Here is a tiny trained network, its code and every weight. The questions are about switching its units off for an input and a target symbol, where a switched-off unit gives its printed mean instead of its output.

import numpy as np


def w(rows, s, z=0):
    codes = np.array(rows[::2]) - 128.0
    scale = np.full(codes.shape[1], s)
    scale[-1] = z or s
    return codes * scale


def norm(h):
    return h / np.sqrt((h * h).mean(-1, keepdims=True) + 1e-5)


def f(y):
    return y / 2 * (1 + np.tanh(0.7978845608 * (y + 0.044715 * y**3)))


def softmax(a):
    e = np.exp(a - a.max(-1, keepdims=True))
    return e / e.sum(-1, keepdims=True)


def log_softmax(a):
    a = a - a.max(-1, keepdims=True)
    return a - np.log(np.exp(a).sum(-1, keepdims=True))


def net(x, mask):
    ids = ['Ξαβεζηλω'.index(c) for c in x.split()]
    T = len(ids)
    res = E[ids] + P[:T]
    u = 0
    for l in range(2):
        q, k, v = (norm(res) @ M[l].T for M in (Q, K, V))
        z = softmax(np.where(np.tri(T) > 0, q @ k.T / 4**0.5, -1e9)) @ v
        res = res + np.where(mask[u], z, O[l][:, -1]) @ O[l][:, :-1]
        u += 1
        y = f(norm(res) @ A[l][:, :-1].T + A[l][:, -1])
        res = res + np.where(mask[u : u + 12], y, B[l][:, -1]) @ B[l][:, :-1]
        u += 12
    return log_softmax(norm(res)[-1] @ U[:, :-1].T + U[:, -1])


Q, K, V, O, A, B = {}, {}, {}, {}, {}, {}
E = w([
[138,166,198],'Ξ',
[138,177,190],'α',
[255,108,106],'β',
[132,104,216],'ε',
[102,212,165],'ζ',
[59,104,108],'η',
[138,190,183],'λ',
[135,171,192],'ω',
],0.0076)
P = w([
[192,137,85],'0',
[4,254,141],'1',
[47,243,137],'2',
[73,185,152],'3',
[93,164,165],'4',
[109,147,176],'5',
[110,141,185],'6',
[123,92,211],'7',
],0.004)
Q[0] = w([
[75,142,81],'L0H0',
[51,92,2],'L0H0',
[173,129,216],'L0H0',
[133,154,32],'L0H0',
],0.0075)
K[0] = w([
[141,126,250],'L0H0',
[172,189,165],'L0H0',
[75,70,1],'L0H0',
[191,39,228],'L0H0',
],0.0056)
V[0] = w([
[85,34,67],'L0H0',
[68,254,170],'L0H0',
[153,146,149],'L0H0',
[102,66,179],'L0H0',
],0.0046)
O[0] = w([
[117,96,178,65],'L0H0',
[60,2,108,252],'L0H0',
[138,133,93,136],'L0H0',
[61,198,27,119],'L0H0',
],0.0058,0.0039)
A[0] = w([
[126,52,160,88],'L0N0',
[17,102,94,136],'L0N1',
[104,212,109,136],'L0N2',
[161,97,199,252],'L0N3',
[148,115,168,226],'L0N4',
[80,162,251,88],'L0N5',
[171,167,148,253],'L0N6',
[115,159,2,134],'L0N7',
[138,127,85,21],'L0N8',
[171,150,43,243],'L0N9',
[134,127,39,32],'L0N10',
[85,103,108,150],'L0N11',
],0.008,0.0021)
B[0] = w([
[114,151,25,156],'L0N0',
[84,131,192,246],'L0N1',
[95,68,30,139],'L0N2',
[41,189,84,199],'L0N3',
[77,139,118,168],'L0N4',
[125,29,35,255],'L0N5',
[17,151,148,156],'L0N6',
[155,73,2,128],'L0N7',
[152,68,139,104],'L0N8',
[64,11,209,130],'L0N9',
[179,68,90,111],'L0N10',
[67,182,144,165],'L0N11',
],0.0048,0.0052)
Q[1] = w([
[120,181,150],'L1H0',
[6,59,152],'L1H0',
[177,204,194],'L1H0',
[76,2,136],'L1H0',
],0.0089)
K[1] = w([
[74,156,135],'L1H0',
[174,159,222],'L1H0',
[111,156,94],'L1H0',
[171,92,255],'L1H0',
],0.0093)
V[1] = w([
[139,75,108],'L1H0',
[235,94,207],'L1H0',
[49,105,185],'L1H0',
[117,254,231],'L1H0',
],0.0067)
O[1] = w([
[123,120,149,108],'L1H0',
[89,254,172,51],'L1H0',
[250,95,129,253],'L1H0',
[154,166,65,190],'L1H0',
],0.0092,0.0058)
A[1] = w([
[88,72,80,151],'L1N0',
[24,123,179,71],'L1N1',
[98,223,226,236],'L1N2',
[56,126,69,254],'L1N3',
[178,181,208,93],'L1N4',
[100,186,54,179],'L1N5',
[150,52,152,179],'L1N6',
[51,59,152,134],'L1N7',
[226,173,116,211],'L1N8',
[42,125,240,115],'L1N9',
[175,59,142,168],'L1N10',
[107,254,44,138],'L1N11',
],0.0066,0.0027)
B[1] = w([
[166,238,181,219],'L1N0',
[178,116,60,124],'L1N1',
[89,3,70,147],'L1N2',
[195,102,200,202],'L1N3',
[123,97,190,103],'L1N4',
[202,53,107,139],'L1N5',
[85,219,191,247],'L1N6',
[153,127,146,178],'L1N7',
[36,71,57,167],'L1N8',
[248,106,80,135],'L1N9',
[74,209,132,252],'L1N10',
[152,73,126,135],'L1N11',
],0.0053,0.0041)
U = w([
[183,112,46,254],'Ξ',
[139,47,163,242],'α',
[133,167,152,53],'β',
[131,159,144,3],'ε',
[4,142,86,102],'ζ',
[126,165,145,39],'η',
[130,166,138,27],'λ',
[131,161,149,54],'ω',
],0.011,0.002)

Each question gives the input, a string of symbols that net reads in full, and the target symbol t.
The units are the heads (4 rows each of Q, K, V and O) and the neurons (one row each of A and B). Each row of codes is followed by its name. A weight is (code - 128) times the scale printed after its matrix; where a second scale follows, it is the last column's (O, A, B and U).
mask holds one flag per unit, layer by layer, with each layer's heads first. A switched-off unit (its flag False) gives its mean, the last column of its rows in O or B, instead of its output. The means were averaged over made-up inputs and are rounded, as every weight is.
A unit's drop is (log p(t) with every unit on - log p(t) with that unit switched off) / (log p(t) with every unit on - log p(t) with every unit switched off).
The circuit of an input: a set's keep is (log p(t) with only the set's units on - log p(t) with every unit switched off) / (log p(t) with every unit on - log p(t) with every unit switched off). Starting from the 12 units with the biggest drops (on a tie, the unit counted first), units are removed one at a time, each time the one whose removal leaves the highest keep (on an exact tie, the one counted first), for as long as the keep stays at least 0.8.
circuit, biggest first: the units of the circuit, biggest drop first
top k neurons: the k neurons with the biggest drops, biggest first
top k neurons in layer l: the k neurons of layer l with the biggest drops, biggest first
input β α η ω λ ζ ω, target ζ: circuit, biggest first	[L1H0 L0N5]
input β η α α ζ, target ζ: circuit, biggest first	[L0H0 L1H0]
input ε ε β ε β ε ζ, target Ξ: top 4 neurons	[L0N5 L0N2 L0N9 L0N0]
input ε β α, target α: circuit, biggest first	[L1H0]
input η ε η ω ω η λ Ξ, target Ξ: top 3 neurons	[L0N1 L0N3 L0N9]
input β ω ε ε η ω Ξ, target ζ: circuit, biggest first	[L0H0 L1H0 L0N5]
input β ε Ξ Ξ ε ζ λ λ, target ζ: circuit, biggest first	[L0H0 L1H0 L0N5]
input β α ζ ζ ε η ε, target ζ: top 3 neurons in layer 0	[L0N5 L0N9 L0N0]
input β ε β α, target Ξ: top 4 neurons in layer 0	[L0N6 L0N5 L0N9 L0N0]
input ε β ζ ω λ ω λ, target α: top 2 neurons	[L0N7 L0N5]
input β η η Ξ, target ζ: circuit, biggest first	[L0N5 L1H0]
input β α β η ε β, target ζ: top 4 neurons	[L0N9 L0N5 L0N6 L1N8]
input β η Ξ ε, target ζ: circuit, biggest first	[L0N5 L1H0 L0H0]
input ε η β, target α: top 3 neurons in layer 0	[L0N9 L0N1 L0N11]
input Ξ η ε η η λ ε ζ, target Ξ: circuit, biggest first	[L0N5]
input ζ η Ξ α λ, target Ξ: top 3 neurons in layer 0	[L0N1 L0N5 L0N3]
input ε β ε ω, target α: top 4 neurons	[L0N7 L0N2 L0N6 L0N3]
input ε ε ε Ξ, target Ξ: top 2 neurons in layer 0	[L0N9 L0N7]
input β ω β, target α: top 2 neurons	[L0N6 L1N2]
input β ζ ω, target ζ: circuit, biggest first	[L0N5 L1H0]
input ε η ε η η, target α: circuit, biggest first	[L1H0]
